Here is a tiny trained network, its code and every weight. The questions are about switching its units off for an input and a class, where a switched-off unit gives its printed mean instead of its output.

import numpy as np


def w(rows, s, z=0):
    codes = np.array(rows[::2]) - 128.0
    scale = np.full(codes.shape[1], s)
    scale[-1] = z or s
    return codes * scale


def norm(h):
    return h / np.sqrt((h * h).mean(-1, keepdims=True) + 1e-5)


def f(y):
    return np.maximum(y, 0)


def log_softmax(a):
    a = a - a.max(-1, keepdims=True)
    return a - np.log(np.exp(a).sum(-1, keepdims=True))


def net(x, mask):
    res = np.array(x, float).reshape(1, 4) / 4 @ E
    u = 0
    for l in range(2):
        y = f(norm(res) @ A[l][:, :-1].T + A[l][:, -1])
        res = res + np.where(mask[u : u + 16], y, B[l][:, -1]) @ B[l][:, :-1]
        u += 16
    return log_softmax(norm(res)[-1] @ U[:, :-1].T + U[:, -1])


A, B = {}, {}
E = w([
[171,144,109,129,253,108],'x0',
[184,96,112,200,101,72],'x1',
[85,168,135,131,130,69],'x2',
[183,161,57,62,93,103],'x3',
],0.016)
A[0] = w([
[105,166,149,71,142,179,2],'0.n0',
[145,140,95,53,62,109,55],'0.n1',
[76,208,136,148,124,52,10],'0.n2',
[110,58,100,172,79,104,76],'0.n3',
[22,240,122,131,129,18,77],'0.n4',
[68,98,175,144,96,147,101],'0.n5',
[195,187,118,107,134,132,97],'0.n6',
[160,57,104,108,125,187,53],'0.n7',
[121,107,125,96,46,118,36],'0.n8',
[191,48,110,121,126,232,4],'0.n9',
[174,167,94,89,108,129,19],'0.n10',
[102,181,135,143,127,64,67],'0.n11',
[187,26,111,99,143,229,83],'0.n12',
[82,249,166,160,119,35,3],'0.n13',
[179,189,121,81,113,90,43],'0.n14',
[142,134,160,159,213,113,56],'0.n15',
],0.012,0.011)
B[0] = w([
[121,180,151,85,149,149,145],'0.n0',
[121,128,68,137,141,124,212],'0.n1',
[143,65,156,117,103,126,145],'0.n2',
[122,179,150,88,151,98,180],'0.n3',
[161,30,150,73,129,147,254],'0.n4',
[113,126,51,127,151,139,228],'0.n5',
[89,125,90,120,142,105,194],'0.n6',
[154,86,150,92,126,117,158],'0.n7',
[91,116,99,146,153,135,179],'0.n8',
[130,7,200,69,110,107,165],'0.n9',
[115,136,88,119,114,119,146],'0.n10',
[133,95,131,114,132,124,154],'0.n11',
[116,82,140,79,129,78,234],'0.n12',
[161,39,171,86,116,131,160],'0.n13',
[133,123,69,123,124,147,170],'0.n14',
[120,136,66,112,138,133,196],'0.n15',
],0.016,0.0049)
A[1] = w([
[120,154,144,152,132,134,63],'1.n0',
[142,130,142,129,130,138,82],'1.n1',
[75,135,49,176,153,141,139],'1.n2',
[90,110,170,195,148,154,10],'1.n3',
[141,127,110,120,120,143,134],'1.n4',
[83,116,136,131,3,146,89],'1.n5',
[96,78,173,178,145,116,64],'1.n6',
[141,210,190,154,104,127,94],'1.n7',
[114,194,110,144,134,98,100],'1.n8',
[68,84,200,201,182,170,135],'1.n9',
[215,112,145,237,76,75,80],'1.n10',
[135,60,117,152,104,53,131],'1.n11',
[158,156,125,126,209,110,1],'1.n12',
[92,165,155,75,101,196,114],'1.n13',
[102,91,100,79,152,185,114],'1.n14',
[131,109,133,80,192,95,89],'1.n15',
],0.017,0.0089)
B[1] = w([
[107,142,119,147,112,106,128],'1.n0',
[131,106,123,137,132,123,128],'1.n1',
[93,132,144,143,99,179,197],'1.n2',
[116,140,77,123,113,130,142],'1.n3',
[107,139,130,144,120,110,151],'1.n4',
[139,76,97,196,248,113,198],'1.n5',
[129,127,89,99,97,132,158],'1.n6',
[116,110,167,152,88,179,129],'1.n7',
[119,119,146,134,107,141,138],'1.n8',
[173,146,64,72,95,90,204],'1.n9',
[130,188,187,77,162,105,167],'1.n10',
[102,152,159,111,110,176,221],'1.n11',
[127,81,139,187,159,98,156],'1.n12',
[160,172,188,130,138,72,180],'1.n13',
[147,159,152,158,98,132,245],'1.n14',
[95,110,140,175,111,131,211],'1.n15',
],0.018,0.012)
U = w([
[124,29,148,66,136,91,162],'0',
[94,103,88,233,212,118,147],'1',
[117,172,6,112,67,113,150],'2',
[122,213,221,97,153,107,150],'3',
[93,120,191,174,41,197,183],'4',
[183,145,125,150,129,191,7],'5',
[172,140,124,147,133,180,56],'6',
[165,144,117,140,140,189,47],'7',
],0.027,0.014)

Each question gives the input, the list of numbers given to net, and the class t.
The units are the neurons (one row each of A and B). Each row of codes is followed by its name. A weight is (code - 128) times the scale printed after its matrix; where a second scale follows, it is the last column's (A, B and U).
mask holds one flag per neuron, layer by layer. A switched-off neuron (its flag False) gives its mean, the last column of its row in B, instead of its output. The means were averaged over made-up inputs and are rounded, as every weight is.
A unit's drop is (log p(t) with every unit on - log p(t) with that unit switched off) / (log p(t) with every unit on - log p(t) with every unit switched off).
The circuit of an input: a set's keep is (log p(t) with only the set's units on - log p(t) with every unit switched off) / (log p(t) with every unit on - log p(t) with every unit switched off). Starting from the 12 units with the biggest drops (on a tie, the unit counted first), units are removed one at a time, each time the one whose removal leaves the highest keep (on an exact tie, the one counted first), for as long as the keep stays at least 0.8.
units of the circuit, in order: the units of the circuit, biggest drop first
unit that matters most: the unit with the biggest drop
top k neurons: the k neurons with the biggest drops, biggest first
top k neurons in layer l: the k neurons of layer l with the biggest drops, biggest first
drop when u is switched off: that unit's drop, to one decimal
input [2,8,5,-8], class 2: top 2 neurons : (1.n9; 1.n6)
input [-5,7,2,4], class 3: units of the circuit, in order : (1.n10)
input [3,-4,-5,-4], class 0: top 2 neurons in layer 1 : (1.n9; 1.n2)
input [-8,-7,-7,-8], class 1: top 2 neurons : (1.n5; 0.n4)
input [5,-3,5,5], class 0: top 3 neurons : (0.n4; 1.n5; 1.n9)
input [6,7,5,1], class 3: units of the circuit, in order : (1.n5; 1.n11)
input [-8,5,-8,-3], class 0: top 2 neurons in layer 1 : (1.n5; 1.n15)
input [2,-7,0,5], class 3: top 2 neurons : (1.n13; 1.n9)
input [4,-7,3,-7], class 2: units of the circuit, in order : (1.n9; 1.n10)
input [-1,3,3,-2], class 4: top 2 neurons in layer 1 : (1.n11; 1.n5)
input [5,-2,-2,5], class 1: top 3 neurons : (1.n9; 1.n12; 1.n15)
input [-5,7,-7,-2], class 0: top 2 neurons in layer 0 : (0.n9; 0.n12)
input [-7,4,7,-6], class 0: top 2 neurons in layer 1 : (1.n9; 1.n6)
input [-4,8,1,-4], class 3: unit that matters most : 1.n10
input [-8,2,1,7], class 1: top 2 neurons in layer 1 : (1.n5; 1.n9)
input [8,6,8,2], class 0: top 3 neurons : (0.n4; 0.n13; 1.n5)
input [-3,-5,-6,-6], class 0: top 2 neurons in layer 0 : (0.n12; 0.n9)
input [-1,5,6,-7], class 2: top 2 neurons in layer 1 : (1.n9; 1.n6)
input [-1,-7,5,5], class 3: top 3 neurons in layer 1 : (1.n13; 1.n9; 1.n14)
input [-7,-2,-5,6], class 1: unit that matters most : 1.n5
input [2,3,-1,0], class 4: top 2 neurons : (0.n15; 1.n2)
input [2,-1,0,-7], class 2: drop when 1.n9 is switched off : 0.2
input [-7,6,0,-4], class 1: drop when 0.n2 is switched off : 0.0
